Below is a small trained network, with its code and all its weights. Each question gives an input and a class and asks what happens when units are switched off, that is, made to give their printed mean instead of their output.

import numpy as np


def w(rows, s, z=0):
    codes = np.array(rows[::2]) - 128.0
    scale = np.full(codes.shape[1], s)
    scale[-1] = z or s
    return codes * scale


def f(y):
    return y / 2 * (1 + np.tanh(0.7978845608 * (y + 0.044715 * y**3)))


def log_softmax(a):
    a = a - a.max(-1, keepdims=True)
    return a - np.log(np.exp(a).sum(-1, keepdims=True))


def net(x, mask):
    res = np.array(x, float).reshape(1, 6) / 4 @ E
    y = f(res @ A[0][:, :-1].T + A[0][:, -1])
    res = res + np.where(mask, y, B[0][:, -1]) @ B[0][:, :-1]
    return log_softmax(res[-1] @ U[:, :-1].T + U[:, -1])


A, B = {}, {}
E = w([
[254,132,71,75,111,186,95,129,138],'x0',
[164,137,73,191,211,227,206,171,103],'x1',
[166,223,111,68,87,85,197,174,91],'x2',
[72,100,152,84,128,175,89,122,174],'x3',
[213,159,186,251,135,148,117,63,74],'x4',
[106,182,191,185,40,202,54,207,170],'x5',
],0.0096)
A[0] = w([
[151,194,127,99,91,112,168,164,80,254],'n0',
[48,49,176,112,147,90,118,88,127,144],'n1',
[136,73,97,21,109,137,155,139,129,112],'n2',
[133,84,98,70,227,157,154,94,76,218],'n3',
[49,142,166,69,64,92,156,251,86,126],'n4',
[255,162,198,141,108,77,141,126,77,150],'n5',
[158,154,173,99,39,168,138,129,66,206],'n6',
[110,232,192,163,66,108,82,200,156,147],'n7',
[31,46,179,177,134,93,55,114,123,207],'n8',
[150,120,81,192,219,159,208,59,72,143],'n9',
[133,117,131,47,110,89,126,251,186,212],'n10',
],0.0085,0.004)
B[0] = w([
[190,155,98,127,72,70,238,151,154,215],'n0',
[74,141,195,122,219,52,148,72,162,216],'n1',
[57,48,60,77,106,120,123,81,155,211],'n2',
[132,62,84,60,188,120,140,147,76,237],'n3',
[50,137,129,171,142,133,220,145,153,227],'n4',
[183,131,128,121,72,71,126,35,94,229],'n5',
[146,172,94,159,25,114,103,108,179,192],'n6',
[78,206,123,255,85,167,120,171,154,233],'n7',
[115,136,236,108,202,109,89,146,88,248],'n8',
[193,134,63,148,225,192,149,128,5,246],'n9',
[67,61,74,153,91,147,156,133,186,240],'n10',
],0.0089,0.011)
U = w([
[105,78,56,2,120,126,137,127,209,62],'0',
[84,125,233,84,169,85,119,105,132,199],'1',
[88,165,139,156,56,119,195,185,148,8],'2',
[100,72,131,123,112,177,68,188,186,87],'3',
[181,108,94,114,163,150,171,137,55,252],'4',
[200,160,126,119,45,83,126,87,120,67],'5',
[150,180,171,180,86,227,13,115,155,115],'6',
],0.012,0.0022)

Each question gives the input, the list of numbers given to net, and the class t.
The units are the neurons (one row each of A and B). Each row of codes is followed by its name. A weight is (code - 128) times the scale printed after its matrix; where a second scale follows, it is the last column's (A, B and U).
mask holds one flag per neuron, in row order. A switched-off neuron (its flag False) gives its mean, the last column of its row in B, instead of its output. The means were averaged over made-up inputs and are rounded, as every weight is.
A unit's drop is (log p(t) with every unit on - log p(t) with that unit switched off) / (log p(t) with every unit on - log p(t) with every unit switched off).
The circuit of an input: a set's keep is (log p(t) with only the set's units on - log p(t) with every unit switched off) / (log p(t) with every unit on - log p(t) with every unit switched off). Starting from all 11 units, units are removed one at a time, each time the one whose removal leaves the highest keep (on an exact tie, the one counted first), for as long as the keep stays at least 0.8.
units of the circuit, in order: the units of the circuit, biggest drop first
unit that matters most: the unit with the biggest drop
top k neurons: the k neurons with the biggest drops, biggest first
drop when u is switched off: that unit's drop, to one decimal
input [5,-4,-7,8,-2,-2], class 1: unit that matters most	n8
input [2,-3,7,6,-3,1], class 2: top 2 neurons	[n4, n3]
input [3,-1,8,8,7,4], class 5: top 2 neurons	[n5, n0]
input [7,-7,-3,6,6,-1], class 6: top 3 neurons	[n0, n3, n2]
input [-2,-3,-1,5,1,6], class 6: units of the circuit, in order	[n7, n0]
input [-2,-4,-2,-3,-6,1], class 1: top 2 neurons	[n8, n1]
input [8,-8,-7,-3,-5,3], class 3: top 4 neurons	[n3, n0, n5, n8]
input [-7,4,-3,3,-4,7], class 1: top 4 neurons	[n8, n0, n1, n6]
input [-4,2,7,0,-4,-3], class 0: top 2 neurons	[n7, n2]
input [3,2,7,-2,4,6], class 5: top 2 neurons	[n5, n6]
input [8,8,3,-4,6,8], class 5: top 2 neurons	[n5, n0]
input [6,8,6,-2,8,3], class 5: top 2 neurons	[n5, n6]
input [-1,0,-4,1,-6,1], class 1: drop when n8 is switched off	0.6
input [3,8,3,-6,7,6], class 5: drop when n6 is switched off	0.2
input [-4,-4,4,1,8,5], class 6: unit that matters most	n7
input [8,-3,8,7,-1,7], class 2: drop when n10 is switched off	0.0
input [-8,6,-5,-3,-3,5], class 1: drop when n8 is switched off	0.2
